Below are the code and all the weights of a small trained network. Each question names an input and a class and asks about switching units off, where a switched-off unit gives its printed mean instead of its output.

import numpy as np


def w(rows, s, z=0):
    codes = np.array(rows[::2]) - 128.0
    scale = np.full(codes.shape[1], s)
    scale[-1] = z or s
    return codes * scale


def f(y):
    return np.maximum(y, 0)


def log_softmax(a):
    a = a - a.max(-1, keepdims=True)
    return a - np.log(np.exp(a).sum(-1, keepdims=True))


def net(x, mask):
    res = np.array(x, float).reshape(1, 4) / 4 @ E
    y = f(res @ A[0][:, :-1].T + A[0][:, -1])
    res = res + np.where(mask, y, B[0][:, -1]) @ B[0][:, :-1]
    return log_softmax(res[-1] @ U[:, :-1].T + U[:, -1])


A, B = {}, {}
E = w([
[176,70,76],'x0',
[79,186,180],'x1',
[126,131,130],'x2',
[8,83,33],'x3',
],0.013)
A[0] = w([
[55,153,156,15],'N1',
[76,176,4,154],'N2',
[136,159,113,255],'N3',
[152,133,111,73],'N4',
[153,83,138,69],'N5',
[131,121,69,45],'N6',
[196,93,126,124],'N7',
[14,92,95,129],'N8',
],0.016,0.0082)
B[0] = w([
[30,134,240,163],'N1',
[54,185,39,245],'N2',
[239,108,167,196],'N3',
[92,2,48,138],'N4',
[84,21,66,153],'N5',
[197,188,11,163],'N6',
[189,51,180,202],'N7',
[32,50,105,250],'N8',
],0.0097,0.015)
U = w([
[187,119,175,250],'0',
[78,127,65,242],'1',
[162,42,148,14],'2',
[128,146,8,10],'3',
[168,214,198,57],'4',
[54,117,113,12],'5',
],0.017,0.011)

Each question gives the input, the list of numbers given to net, and the class t.
The units are the neurons (one row each of A and B). Each row of codes is followed by its name. A weight is (code - 128) times the scale printed after its matrix; where a second scale follows, it is the last column's (A, B and U).
mask holds one flag per neuron, in row order. A switched-off neuron (its flag False) gives its mean, the last column of its row in B, instead of its output. The means were averaged over made-up inputs and are rounded, as every weight is.
A unit's drop is (log p(t) with every unit on - log p(t) with that unit switched off) / (log p(t) with every unit on - log p(t) with every unit switched off).
The circuit of an input: a set's keep is (log p(t) with only the set's units on - log p(t) with every unit switched off) / (log p(t) with every unit on - log p(t) with every unit switched off). Starting from all 8 units, units are removed one at a time, each time the one whose removal leaves the highest keep (on an exact tie, the one counted first), for as long as the keep stays at least 0.8.
circuit, biggest first: the units of the circuit, biggest drop first
unit that matters most: the unit with the biggest drop
k most important neurons: the k neurons with the biggest drops, biggest first
drop of u: that unit's drop, to one decimal
input [8,-7,3,0], class 2: unit that matters most => N7
input [-3,2,-1,3], class 5: circuit, biggest first => N1, N6
input [-2,3,-6,-4], class 4: 4 most important neurons => N8, N7, N5, N4
input [2,-2,-1,3], class 3: circuit, biggest first => N1, N6
input [-1,-1,-2,-3], class 0: 2 most important neurons => N8, N2
input [1,-6,8,0], class 2: 3 most important neurons => N2, N7, N5
input [5,-3,1,5], class 3: 3 most important neurons => N6, N2, N1
input [-8,1,-8,7], class 5: 2 most important neurons => N1, N8
input [7,-7,-1,0], class 2: 2 most important neurons => N7, N2
input [2,-8,-8,5], class 3: drop of N6 => 0.9
input [-7,-8,-5,-1], class 0: drop of N1 => 0.0
input [6,2,4,-3], class 0: drop of N8 => 0.8
